Here are made-up things, facts about them, and rows of numbers that follow some of those facts. Name the thing behind each unnamed row.

How the things are related:
σ: belongs to class; ζ: refers to
[traklum, visko, nifar, plugi, lesi, flure, plagrutok, kugril, laludil, lesotrak, selu, bisu, pema, brinas, ploskim, foperok, lekir, vupla, nosken, malir, repe, tasken, zugor, zuskon, zagran, zudri, maflera, bretro, peman, sodrek, navuplim, gete, togu, dromun, getubri, gistim, drimam, brefe, plomas, klegur, grerobren, mepar, pobre, buskas, rugem, zulok] σ a
[stimovi, truvar, sumu, pegu, brege, plitril, flidri, lusi, bitra, daditra, naskos, dazam, girin, letra, manim, giso, taflako, rupare, muganik, rulal, boton, grafle, trikli, kival, fluva, bragi, stivitri, briflo, lidro, nifebu, tovuko, nogon, fluflabrur, zegral, kegri, nukli, ketis, diple, savo, skobul, kugrur, paklan] σ b
[grizutir, tipe, mufla, breskedre, nuplok, fegra, vaskesel, desku, gadrem, nomok, trabrugros, mugom, grafe, tridudal, lokar, nalodre, vobradel, klivi, skeskon, neplim, trafan, groska, fopar] σ c
{traklum, truvar, flidri, bitra, nuplok, naskos, girin, nomok, brinas, grafe, taflako, malir, tasken, zugor, navuplim, fluva, gistim, skeskon, trafan, nifebu, nukli} ζ fopar
{stimovi} ζ trafan
{stimovi, lesi, gistim} ζ lidro
{truvar, nifar, selu, lekir, zugor, lokar, rugem} ζ tovuko
{sumu} ζ nomok
{brege, gadrem, ploskim, grafe, muganik, trikli, kival, zulok} ζ brefe
{nifar, grizutir, mugom, foperok, repe, zugor, maflera, peman, getubri, buskas} ζ girin
{plitril, klivi, grerobren} ζ grafe
{tipe} ζ pema
{tipe, daditra, lesi, flure, skeskon, zegral} ζ truvar
{plugi, buskas} ζ kival
{plugi} ζ bretro
{lusi} ζ gete
{breskedre, muganik, nogon} ζ tridudal
{nuplok, flure} ζ skeskon
{fegra, fluflabrur} ζ nalodre
{vaskesel, sodrek} ζ zagran
{vaskesel, boton, dromun} ζ ketis
{naskos, savo} ζ paklan
{naskos} ζ manim
{naskos} ζ mufla
{dazam} ζ diple
{desku} ζ stivitri
{flure, tasken} ζ navuplim
{letra, pema} ζ nifar
{letra} ζ zugor
{laludil} ζ getubri
{nomok, ploskim, zuskon, zudri, grafle, plomas} ζ lesotrak
{selu, neplim} ζ flidri
{bisu} ζ visko
{pema, gete} ζ klegur
{brinas, malir, kugrur} ζ togu
{brinas} ζ groska
{ploskim, fluva} ζ mepar
{trabrugros, skeskon} ζ dromun
{giso} ζ sodrek
{nosken} ζ rugem
{nosken} ζ maflera
{taflako, kegri} ζ zudri
{rupare} ζ zulok
{tasken} ζ lekir
{zagran, ketis} ζ bragi
{maflera} ζ pobre
{rulal} ζ grafle
{gete} ζ bisu
{lokar, skobul} ζ bitra
{vobradel} ζ breskedre
{getubri} ζ taflako
{gistim} ζ kugril
{briflo} ζ letra
{fluflabrur} ζ skobul
{nukli} ζ drimam
{buskas} ζ trabrugros
{savo} ζ neplim
{kugrur, paklan} ζ vupla
{groska} ζ muganik

Some things and their rows:
rupare: .08 -.05 -.02 .04 .02 -.04 -.02 -.01 -.02 -.06 -.06 -.01 -.12 .04 .02 .15 -.02 .11 -.02 .03 .02 -.07 .02 .00 .05 -.13 .25 -.09 .08 .20 -.01 .02 -.01 .10
lesotrak: -.04 -.05 .09 .10 -.01 -.03 -.01 .05 -.01 -.03 .02 .01 -.10 -.05 -.06 -.05 -.01 -.04 -.03 .03 .02 .03 -.04 -.10 -.01 -.10 -.03 -.11 -.10 -.10 .03 -.05 .07 -.08
kival: -.03 -.04 -.03 .11 .00 -.03 -.01 .02 -.02 -.06 -.06 .00 -.10 -.08 -.04 .16 -.02 -.01 -.03 .02 .02 -.05 -.05 .01 -.06 -.13 .09 -.12 .01 -.01 -.01 .10 -.02 .00
mepar: -.03 -.05 .10 .07 -.02 -.03 .01 .07 .00 .00 .03 -.01 -.11 -.07 -.07 -.04 -.02 -.04 -.03 .02 .03 -.02 -.02 -.11 -.06 -.10 -.02 -.12 -.09 -.09 -.01 -.04 .08 -.08
plomas: -.05 .03 .04 .00 -.02 -.04 .01 .02 -.05 -.06 .00 .00 -.10 .01 -.06 -.03 -.01 .01 .01 .08 .04 -.03 -.02 -.11 .12 -.09 .06 -.02 -.08 -.11 .11 -.03 -.02 -.06
plagrutok: -.03 -.04 .12 .00 -.03 -.04 .06 .04 -.03 -.01 .01 .00 -.11 -.10 -.05 -.05 -.01 -.04 -.01 .06 .06 -.06 -.02 -.12 -.04 -.06 -.02 -.12 -.08 -.08 .04 -.04 .05 -.09
buskas: .00 -.01 .08 .00 .00 -.04 .12 .04 -.03 -.04 -.05 .00 -.12 -.09 .05 -.04 -.02 .02 -.01 .14 .11 -.06 -.01 -.12 -.04 -.10 .02 -.11 -.06 -.03 .01 -.05 .00 -.09
ploskim: -.01 .01 .04 .00 -.03 -.04 .03 .03 -.03 -.05 -.01 .00 -.10 -.02 -.02 -.03 -.01 .04 .00 .08 .06 -.06 .02 -.11 .06 -.08 .06 -.09 -.07 -.03 .06 -.03 -.02 -.09
repe: -.03 -.01 .12 -.01 .00 -.03 .22 .04 -.05 -.07 -.05 .01 -.10 -.10 .06 -.03 -.03 .01 .01 .18 .09 -.06 -.04 -.12 .00 -.05 .01 -.11 -.11 -.07 .02 -.04 -.01 -.09
maflera: -.04 -.05 .16 .04 -.02 -.03 .24 .07 -.04 -.07 -.05 -.01 -.11 -.10 -.01 -.05 -.03 -.03 -.02 .16 .06 -.06 -.05 -.13 -.07 -.08 -.03 -.12 -.11 -.11 -.02 -.04 .05 -.08
vupla: -.01 -.04 .08 .00 -.02 -.03 .01 .02 -.06 .10 .22 .01 -.12 -.10 -.07 -.05 -.02 -.04 -.05 .01 .03 -.03 .00 -.10 -.01 .07 -.01 -.11 -.10 -.03 .01 .06 .11 -.08
bisu: .00 -.01 .40 .14 -.01 .05 -.02 .01 .08 .05 .07 -.01 -.11 -.08 -.06 .05 -.03 .11 .10 .05 .08 -.05 .27 .04 .06 .08 .05 -.10 -.05 -.10 .34 -.03 .10 -.09
kugrur: .01 -.05 -.03 .00 .03 -.01 -.01 -.01 -.07 -.05 .01 .01 .02 -.10 .01 -.04 -.03 .00 .00 .02 .03 .01 -.05 -.02 .14 .03 .00 -.08 -.07 .09 -.01 .12 -.02 .13
skobul: -.03 .07 -.03 -.01 -.02 .02 .02 .05 -.08 -.06 -.03 .00 -.03 -.05 .06 .19 .00 -.04 .14 .02 .01 .23 -.04 .06 -.07 -.12 -.01 -.11 .07 -.02 -.01 .17 -.02 -.09
nalodre: -.03 .28 -.02 .08 -.02 .17 -.01 .30 -.06 .01 -.01 -.01 .09 .38 .11 .14 .18 -.03 .07 .03 .07 .50 .03 -.08 -.07 -.13 .00 -.12 .14 -.01 .16 .18 -.02 -.07
vobradel: .26 .15 -.01 .05 -.02 -.03 .04 .19 .18 -.07 -.05 .14 .00 .31 -.07 -.04 .20 .14 .21 .07 .04 -.05 .05 -.07 -.03 -.03 -.01 .36 -.12 .09 .17 .38 .30 .13
grafe: .17 -.03 -.03 .18 .01 .04 -.02 .13 .08 -.04 -.06 -.01 .04 .26 .00 -.05 .08 -.05 -.06 .01 .04 .06 .12 -.12 -.07 -.07 -.03 -.07 -.07 .05 .00 .02 .00 -.03
letra: -.03 -.05 -.04 .01 -.01 -.01 .09 .01 -.07 -.07 -.06 -.01 -.02 -.09 -.04 .02 .01 -.04 .01 .01 .02 .01 -.04 .07 -.01 -.08 .00 -.11 -.10 -.10 -.02 .11 -.03 .02
malir: .01 -.01 .06 -.01 .00 -.04 .10 .01 -.07 -.04 .06 .01 -.10 -.08 .02 -.03 -.01 .01 .00 .06 .08 -.07 .01 -.11 .06 .02 -.02 -.11 -.10 .02 .06 -.04 .01 -.10
nuplok: .15 .04 -.03 .06 .04 .06 .04 .10 .00 -.06 -.05 -.01 .04 .19 .07 -.03 .17 -.04 -.06 .02 .05 .06 .05 -.10 -.05 .00 -.02 -.01 -.10 -.01 .05 -.02 -.02 .06

Which thing is each row?
No name comes twice in this set of rows, the named rows included.
.03 .02 -.04 -.01 -.03 -.04 .02 .01 -.02 -.07 -.06 .11 -.08 -.05 -.06 .16 .00 .21 .28 .01 .03 -.06 -.04 .06 .07 -.10 .04 .21 -.13 .09 -.01 .36 -.03 .18 | nogon
-.01 -.01 .36 .10 -.01 .04 -.01 .01 .05 .04 .06 .01 -.12 -.09 -.07 .01 -.03 .09 .08 .06 .07 -.05 .22 .01 .05 .07 .03 -.10 -.07 -.11 .30 -.03 .08 -.09 | gete
.06 .00 .03 .00 .00 -.03 .04 .03 -.03 -.03 .00 .01 -.10 -.02 .04 -.04 -.01 .06 -.01 .07 .09 -.06 .09 -.10 .04 -.08 .07 -.11 -.03 .11 .03 -.04 -.02 -.09 | grerobren
-.01 -.06 .07 .10 -.02 -.04 .00 .07 .06 .03 -.01 -.01 -.10 -.06 -.07 .02 -.01 -.04 -.05 .02 .04 -.06 .03 -.10 -.07 -.12 -.02 -.11 -.05 -.03 -.01 -.01 .11 -.08 | brefe
.06 -.04 .04 .10 .03 -.03 .08 .07 .07 -.05 -.07 -.01 -.11 -.02 .07 -.03 -.02 .05 -.04 .12 .13 -.05 .06 -.12 -.08 -.13 .14 -.11 .04 .09 -.03 -.05 -.01 -.09 | plugi
.16 -.04 .01 .22 -.03 -.03 -.01 .21 .20 -.04 -.06 .02 .06 .26 -.07 .01 .09 -.04 .04 .01 .02 .05 .03 -.11 -.09 -.08 -.01 .13 -.12 -.01 .03 .40 .30 -.06 | tridudal
.06 -.02 -.02 .18 -.04 .03 .00 .12 .04 -.06 -.06 .00 .05 .24 -.06 -.04 .07 -.04 -.05 .01 .02 .17 .03 -.12 -.04 -.05 -.01 .00 -.11 -.09 .04 -.04 -.01 .00 | nomok
-.04 -.06 .32 .13 -.02 .01 .01 .04 .05 .04 .05 -.01 -.11 -.08 -.06 .02 -.02 -.01 .02 .03 .05 -.04 .08 -.09 -.04 .01 -.02 -.11 -.09 -.10 .17 -.04 .13 -.08 | klegur
-.03 -.04 .09 .00 -.04 -.04 .04 .05 -.04 .05 .13 .00 -.12 -.10 -.07 -.05 -.01 -.04 -.05 .02 .02 -.04 -.02 -.10 -.04 .01 -.02 -.11 -.11 -.07 .01 .04 .12 -.08 | togu
-.03 -.05 .44 .23 -.03 .06 -.03 .02 .12 .10 .09 -.01 -.10 -.08 -.05 .15 -.02 .06 .08 .02 .05 -.02 .27 .02 .01 .07 .00 -.10 -.05 -.11 .33 -.04 .17 -.09 | visko
.06 -.05 .00 .20 -.03 .07 .02 .16 .05 -.01 -.06 -.01 .10 .14 -.07 -.04 .09 -.04 -.06 .01 .02 .17 .02 -.11 -.08 -.04 -.01 -.10 -.11 -.08 .00 .10 .06 -.09 | fopar
.16 -.04 -.03 .05 .02 .09 .02 .10 -.02 -.01 -.02 .00 .14 .16 -.01 -.03 .06 -.04 -.05 .02 .03 .13 .07 -.12 -.03 .07 -.02 -.09 -.11 .02 .03 .07 .01 -.04 | neplim

The same things again, as new rows of numbers:
Some things and their rows:
lusi: -.20 .09 .11 -.09 -.06 -.17 .02 .10 .03 .06 -.02 -.11 .04 -.01 .12 .06 .00 -.15 .07 -.12 -.07 -.01 .05 .04 .05 -.03 .02 .27 -.04 -.11
skeskon: .05 -.04 .00 -.07 .04 .05 -.09 .09 .01 -.05 -.02 -.15 -.01 -.03 -.02 -.05 -.01 .18 .03 -.14 -.13 -.07 -.03 .01 -.01 .05 -.10 -.07 -.03 -.08
flure: -.04 -.01 -.13 -.06 .08 .07 -.08 .19 .03 .05 -.02 .03 -.01 -.11 -.04 -.02 .09 .09 -.05 -.11 -.14 -.12 -.05 .04 .00 .04 -.07 .04 .05 -.09
selu: .11 -.04 -.17 -.04 .05 -.05 -.07 .02 -.01 .05 -.01 .05 .02 -.19 .02 .00 .11 .05 .04 -.08 -.03 -.12 -.01 -.06 -.02 .03 .03 .01 .04 -.02
brege: .01 -.14 .07 -.01 -.03 -.06 .00 .20 .04 .09 -.03 -.05 -.01 .30 -.12 -.05 -.03 -.22 .11 -.09 -.09 .04 .04 -.03 -.06 -.03 -.09 .10 .10 .08
repe: .03 -.06 -.24 -.05 .00 -.08 -.01 -.24 .03 .04 .00 .11 .06 .06 -.07 -.07 .00 .19 .05 -.02 .00 -.10 .02 -.19 .01 -.01 .01 .05 .11 -.05
zudri: -.03 -.08 .08 -.09 .03 .23 .00 .01 .03 .03 .06 .07 .10 .23 -.07 -.03 -.01 .05 .05 .17 .07 .07 .03 .02 -.01 .06 .02 -.19 -.01 .02
maflera: .00 -.06 -.26 -.05 .00 -.10 .00 -.27 .05 .02 .01 .09 .09 -.01 -.06 -.04 .00 .19 .09 -.05 .04 -.07 .01 -.17 .01 -.01 .02 -.03 .11 -.06
trabrugros: .08 -.09 -.08 -.07 .00 -.03 -.02 -.09 .02 -.06 -.07 -.09 .02 .13 -.11 -.08 -.09 .20 .13 -.23 -.12 .00 .00 -.09 -.01 .02 -.09 .06 -.02 -.16
nomok: .03 -.06 .11 -.15 .06 .12 -.08 .09 -.01 .05 .05 -.03 .03 .17 -.04 -.04 -.02 .06 .05 .14 -.06 .07 .05 .04 -.01 .07 -.01 -.10 -.04 .05
visko: -.15 .04 .05 -.04 -.05 -.01 .05 .10 .02 -.09 -.02 -.08 .10 .05 .12 .11 -.07 -.03 .06 -.21 .02 .02 .05 .10 .03 -.01 .03 .04 -.01 -.11
lidro: -.15 .04 .21 .00 -.05 .08 .00 .20 .05 -.08 -.01 -.27 .05 .09 -.01 -.05 -.01 .19 -.02 .04 .15 -.09 -.06 .11 -.04 .00 -.19 -.32 -.02 -.14
naskos: .26 .01 .06 -.09 .03 -.12 -.04 .26 -.06 .09 -.03 .05 .03 -.14 .01 -.04 .12 -.01 .00 .12 -.03 -.13 .07 -.15 -.08 .01 -.09 .26 -.11 .02
letra: -.08 -.01 -.01 -.04 -.03 -.14 -.02 -.26 .01 .10 -.02 -.09 .02 -.08 .02 -.05 .04 .04 .12 -.03 .00 -.09 -.01 -.15 .01 -.01 .03 .00 .01 -.07
fluva: .05 -.03 .11 -.06 .03 .03 -.06 .17 .02 .12 .02 -.02 -.01 .05 -.07 -.08 .07 -.06 .01 .09 -.06 -.06 .03 -.03 -.04 .01 -.06 .02 .01 .03
girin: -.07 -.08 .04 .04 -.11 .01 .05 -.38 .02 -.04 -.02 -.20 .08 .04 -.02 -.13 -.07 .26 .17 .06 .12 -.09 .01 -.28 .00 -.04 -.03 -.27 -.01 -.08
tasken: .07 -.02 -.13 -.05 .08 .05 -.08 .10 .01 .07 -.01 .05 -.01 -.12 -.02 .00 .13 .06 -.02 -.05 -.09 -.16 -.02 -.02 -.02 .04 -.03 .02 .04 -.01
rugem: .00 -.05 -.19 -.01 .00 -.01 -.02 -.24 .03 .02 .02 -.02 .04 -.15 -.01 .00 .04 .12 .09 -.15 .02 -.08 -.04 -.10 -.01 .03 .04 -.14 .07 -.07
giso: .03 .04 .11 -.12 .05 -.05 .03 .08 .04 .08 -.04 .03 .05 -.02 -.12 -.06 .01 .02 .17 -.28 -.13 .05 -.04 -.03 -.04 .07 -.13 .20 -.17 -.27
drimam: .02 -.04 .00 .01 .01 .11 -.02 .12 .01 -.05 .00 -.09 .06 .03 .00 -.02 .02 .12 .01 .00 .08 -.07 -.01 .04 -.06 .03 -.06 -.18 .01 -.04

Name these rows:
No name comes twice in this set of rows, the named rows included.
.07 .00 -.01 -.15 .11 -.02 -.03 .06 .02 .00 -.07 .03 .04 .04 -.12 -.04 -.04 .10 .16 -.38 -.24 .08 -.02 -.03 -.02 .09 -.14 .26 -.14 -.25 | vaskesel
.00 -.14 .02 -.09 .06 .11 -.04 .24 .02 .14 .04 .16 .04 .30 -.12 -.03 -.01 -.17 .03 .02 -.11 .06 .04 .03 -.02 .02 .00 .08 .11 .10 | ploskim
.07 -.05 -.10 -.03 .06 .08 -.07 .14 .01 .01 .00 .03 .03 -.02 -.03 -.03 .09 .10 -.05 .07 .00 -.11 -.01 -.01 -.05 .05 -.06 -.06 .05 .02 | traklum
.07 -.07 .08 -.02 -.02 -.06 -.04 .23 .02 .08 -.03 -.06 -.01 .12 -.08 -.06 .02 -.11 .05 -.05 -.05 -.06 .06 -.01 -.06 -.05 -.11 .03 .07 .02 | plitril
.04 -.12 .19 .07 -.06 .27 -.02 -.06 -.04 -.22 -.01 -.39 .05 .07 .05 -.05 -.10 .31 .08 .06 .17 -.02 -.03 -.04 -.07 .05 -.06 -.59 -.10 .01 | fopar
-.08 .00 .02 .00 .00 .10 -.01 .22 .03 -.08 .02 -.09 .07 .06 -.04 -.02 .00 .21 -.07 -.01 .13 -.05 -.04 .12 -.05 .00 -.12 -.21 .05 -.08 | kugril
.06 .00 .08 .02 .01 -.01 -.05 -.06 .03 .07 .01 -.14 .03 -.17 -.04 -.04 .04 .01 .14 -.10 .11 -.08 -.01 .03 -.08 .04 -.02 -.35 .00 -.01 | bitra
-.14 .01 -.12 -.04 -.03 -.05 -.01 -.07 .02 .01 -.01 -.07 .04 -.09 .10 .05 .01 .05 .03 -.17 -.07 -.09 .00 .01 .06 .00 .07 .07 .05 -.09 | pema
.07 -.14 -.15 -.02 -.01 -.11 .00 .10 .04 .04 -.03 .13 .05 .22 -.15 -.02 -.05 -.06 .06 -.19 -.10 -.02 .07 -.02 -.03 -.04 -.06 .18 .15 -.03 | plugi
.22 -.05 .17 .00 -.02 -.02 .04 .16 -.08 -.03 -.04 -.07 .08 -.13 .06 -.01 .06 .02 .05 .07 .10 -.08 .07 -.15 -.11 .01 -.09 .11 -.21 .02 | paklan
-.01 .04 .10 -.07 .00 -.08 .03 .04 .04 .03 -.01 -.06 .07 .08 -.06 -.01 .00 -.03 .12 -.07 .06 .03 .00 .00 -.04 .02 -.09 .00 -.05 -.11 | pegu
-.02 -.15 -.05 .04 -.05 -.02 .04 .07 .05 -.06 -.05 -.01 .08 .25 -.10 -.02 -.09 .01 .11 -.20 .01 .04 .05 -.07 -.04 -.02 -.06 -.03 .10 -.07 | bretro
.16 .09 -.08 -.11 .07 -.21 -.10 .01 .04 .08 .02 -.10 .04 -.12 -.09 .03 -.04 -.06 .23 -.23 .14 .09 .06 .19 -.09 .08 -.06 -.15 .04 .00 | fegra
.03 -.08 -.04 .02 .04 .17 .02 -.01 .03 -.08 -.06 -.01 .05 .04 -.11 -.06 -.02 .16 .07 -.29 -.15 -.03 -.06 .00 -.03 .04 -.08 -.06 -.06 -.23 | dromun
.04 -.17 -.03 .03 -.01 .03 .02 .14 .05 -.03 .00 -.01 .05 .28 -.12 .01 -.06 -.16 .08 -.15 -.02 .04 .02 .00 -.06 -.03 -.05 -.01 .12 .04 | zulok

